Below is a small trained network, with its code and all its weights. Each question gives an input and a target symbol and asks what happens when units are switched off, that is, made to give their printed mean instead of their output.

import numpy as np


def w(rows, s, z=0):
    codes = np.array(rows[::2]) - 128.0
    scale = np.full(codes.shape[1], s)
    scale[-1] = z or s
    return codes * scale


def f(y):
    return y / 2 * (1 + np.tanh(0.7978845608 * (y + 0.044715 * y**3)))


def softmax(a):
    e = np.exp(a - a.max(-1, keepdims=True))
    return e / e.sum(-1, keepdims=True)


def log_softmax(a):
    a = a - a.max(-1, keepdims=True)
    return a - np.log(np.exp(a).sum(-1, keepdims=True))


def net(x, mask):
    ids = ['ΓΘΞΣΨΩαβδεζηλμπφ'.index(c) for c in x.split()]
    T = len(ids)
    res = E[ids] + P[:T]
    r = res
    for j in range(2):
        rows = slice(3 * j, 3 * j + 3)
        q, k, v = (r @ M[0][rows].T for M in (Q, K, V))
        z = softmax(np.where(np.tri(T) > 0, q @ k.T / 3**0.5, -1e9)) @ v
        o = O[0][rows]
        res = res + np.where(mask[j], z, o[:, -1]) @ o[:, :-1]
    y = f(res @ A[0][:, :-1].T + A[0][:, -1])
    res = res + np.where(mask[2:10], y, B[0][:, -1]) @ B[0][:, :-1]
    return log_softmax(res[-1] @ U[:, :-1].T + U[:, -1])


Q, K, V, O, A, B = {}, {}, {}, {}, {}, {}
E = w([
[35,140,74,79,135,125,180,148,195,174],'Γ',
[133,145,47,138,68,161,125,87,80,108],'Θ',
[177,176,201,159,80,188,13,151,174,171],'Ξ',
[159,65,63,186,116,167,175,155,155,185],'Σ',
[38,63,182,130,150,169,71,155,51,115],'Ψ',
[55,178,177,167,90,181,60,117,200,138],'Ω',
[53,152,230,81,136,123,111,148,64,80],'α',
[121,166,35,63,171,81,84,152,207,122],'β',
[112,125,118,72,39,106,131,82,146,164],'δ',
[14,107,159,190,126,141,142,125,143,56],'ε',
[159,43,103,153,88,85,104,76,124,82],'ζ',
[198,100,132,87,147,145,145,27,145,95],'η',
[151,77,136,114,83,132,230,118,62,146],'λ',
[175,225,121,123,135,85,201,57,90,153],'μ',
[141,118,155,133,170,55,184,116,148,130],'π',
[174,249,153,62,161,167,152,161,125,13],'φ',
],0.013)
P = w([
[89,78,110,76,133,197,58,104,37,211],'0',
[86,87,104,72,116,165,85,75,53,193],'1',
[99,98,114,85,113,150,110,69,78,172],'2',
[110,106,117,106,106,138,134,75,103,153],'3',
[122,120,130,118,92,122,155,76,123,136],'4',
[144,126,136,138,89,111,174,76,143,115],'5',
[156,139,151,156,85,100,196,83,163,101],'6',
[168,145,165,168,77,87,220,89,187,84],'7',
[191,161,160,183,75,73,232,88,205,66],'8',
[211,171,171,199,64,58,253,97,220,47],'9',
],0.007)
Q[0] = w([
[125,112,78,151,50,127,164,77,179,153],'h0',
[15,176,124,193,154,111,102,134,149,110],'h0',
[111,142,143,73,150,81,206,37,77,91],'h0',
[163,143,164,110,109,142,46,137,118,62],'h1',
[160,72,122,102,74,95,138,2,128,93],'h1',
[148,96,68,74,209,92,158,156,127,85],'h1',
],0.034)
K[0] = w([
[122,137,136,165,65,157,164,74,221,108],'h0',
[2,110,116,137,75,192,81,129,114,96],'h0',
[94,149,158,113,181,78,220,149,83,26],'h0',
[168,166,177,73,81,151,114,139,52,99],'h1',
[177,131,164,140,111,67,219,144,136,77],'h1',
[141,155,31,79,158,94,160,193,118,150],'h1',
],0.03)
V[0] = w([
[135,217,120,192,197,61,149,92,139,150],'h0',
[141,114,136,111,250,229,142,56,100,149],'h0',
[100,83,194,195,170,65,136,83,121,215],'h0',
[142,105,132,186,133,149,47,30,112,31],'h1',
[119,133,117,56,132,59,55,139,212,118],'h1',
[112,214,39,141,83,183,131,107,64,118],'h1',
],0.014)
O[0] = w([
[204,102,187,8,192,144,129,104,58,174,104],'h0',
[240,107,204,48,171,94,184,95,176,49,252],'h0',
[168,252,208,117,202,224,121,1,162,184,78],'h0',
[148,136,134,37,40,208,40,195,177,97,72],'h1',
[15,182,95,41,128,57,125,93,65,65,36],'h1',
[156,184,111,179,44,125,185,236,49,208,245],'h1',
],0.0061,0.0018)
A[0] = w([
[155,74,152,114,139,168,84,147,77,158,46],'n0',
[81,95,168,156,122,191,112,116,62,81,191],'n1',
[117,189,144,109,161,105,114,207,140,93,18],'n2',
[105,119,130,129,142,130,134,54,122,131,4],'n3',
[65,49,150,111,170,227,29,151,7,151,42],'n4',
[89,164,106,71,168,155,105,141,126,122,79],'n5',
[118,96,60,72,150,188,45,144,137,195,29],'n6',
[61,143,153,115,179,144,177,173,104,118,85],'n7',
],0.015,0.0025)
B[0] = w([
[139,206,122,93,104,106,137,140,97,153,168],'n0',
[128,172,156,141,153,91,90,151,126,165,212],'n1',
[117,136,145,188,148,163,141,59,75,116,208],'n2',
[104,99,99,113,169,159,120,179,79,144,254],'n3',
[130,45,177,103,104,40,247,177,129,85,185],'n4',
[208,125,121,156,139,78,86,148,157,110,190],'n5',
[122,154,182,151,175,111,155,137,121,130,181],'n6',
[158,161,145,110,128,152,156,133,198,118,245],'n7',
],0.016,0.0054)
U = w([
[110,126,215,134,151,98,111,190,131,127,179],'Γ',
[92,233,186,155,133,254,51,114,159,127,216],'Θ',
[44,122,105,116,78,97,96,59,96,183,253],'Ξ',
[145,41,81,92,115,52,141,143,100,151,112],'Σ',
[133,132,120,128,125,141,119,139,131,138,81],'Ψ',
[146,132,116,126,122,154,114,171,125,140,91],'Ω',
[138,136,116,130,132,150,118,164,129,133,86],'α',
[99,171,76,96,158,156,192,179,184,132,111],'β',
[124,79,140,104,187,141,103,116,77,155,182],'δ',
[167,164,131,92,116,105,140,89,110,180,72],'ε',
[134,130,121,130,149,140,125,138,130,138,53],'ζ',
[189,69,137,205,135,159,156,69,175,195,140],'η',
[159,159,72,148,156,80,106,107,131,104,125],'λ',
[135,153,130,144,130,194,161,160,73,57,91],'μ',
[151,111,131,55,97,179,120,108,183,93,181],'π',
[171,152,94,131,137,176,99,224,139,129,69],'φ',
],0.0058,0.0046)

Each question gives the input, a string of symbols that net reads in full, and the target symbol t.
The units are the heads (3 rows each of Q, K, V and O) and the neurons (one row each of A and B). Each row of codes is followed by its name. A weight is (code - 128) times the scale printed after its matrix; where a second scale follows, it is the last column's (O, A, B and U).
mask holds one flag per unit, heads first, then neurons. A switched-off unit (its flag False) gives its mean, the last column of its rows in O or B, instead of its output. The means were averaged over made-up inputs and are rounded, as every weight is.
A unit's drop is (log p(t) with every unit on - log p(t) with that unit switched off) / (log p(t) with every unit on - log p(t) with every unit switched off).
The circuit of an input: a set's keep is (log p(t) with only the set's units on - log p(t) with every unit switched off) / (log p(t) with every unit on - log p(t) with every unit switched off). Starting from all 10 units, units are removed one at a time, each time the one whose removal leaves the highest keep (on an exact tie, the one counted first), for as long as the keep stays at least 0.8.
circuit, biggest first: the units of the circuit, biggest drop first
most important unit: the unit with the biggest drop
k most important neurons: the k neurons with the biggest drops, biggest first
which heads matter: for each layer, one digit per head in row order, 1 if its drop is at least 0.15 and else 0, layers parted by /
input Γ Θ Ψ Θ δ η Θ η μ, target ε: circuit, biggest first	h0, n0
input Γ Σ Ψ π Ψ, target Θ: most important unit	h0
input Ψ β λ Ξ Γ η δ φ Σ, target η: which heads matter	01
input δ Ξ δ λ η α Ψ δ α Ξ, target Θ: circuit, biggest first	h1, n4, h0
input η η η Θ β π ζ, target δ: circuit, biggest first	n3, h1, h0
input ζ φ α Γ ε φ η λ, target Σ: which heads matter	10
input Γ λ ζ, target η: which heads matter	11
input Θ Γ ε η λ Ω Γ Ω, target Θ: circuit, biggest first	n4, h0
input ζ μ π Ω, target Γ: which heads matter	01
input Ω Γ φ Θ, target Σ: which heads matter	10
input Θ η η Γ δ, target π: which heads matter	11
input Γ Ψ φ Ξ η, target Σ: which heads matter	10
input μ η λ π Ω η η Ξ Ψ, target Γ: which heads matter	01
input α Ω η Ψ, target Γ: which heads matter	00
input λ Γ π η, target δ: 2 most important neurons	n3, n7
input η Ξ φ π Ψ ζ, target δ: most important unit	n3
input π η Θ Θ δ ε, target Γ: circuit, biggest first	h1, h0, n4, n1
input λ π ε, target Γ: which heads matter	01
input λ Σ β Γ λ Γ ε Θ, target Θ: which heads matter	11
input Γ φ Ξ φ Σ λ δ, target η: circuit, biggest first	h1
input η Ω Θ Γ Γ ζ μ δ δ, target ε: 2 most important neurons	n0, n3
input Σ φ Ω π π η ε Γ δ, target Θ: 2 most important neurons	n4, n6
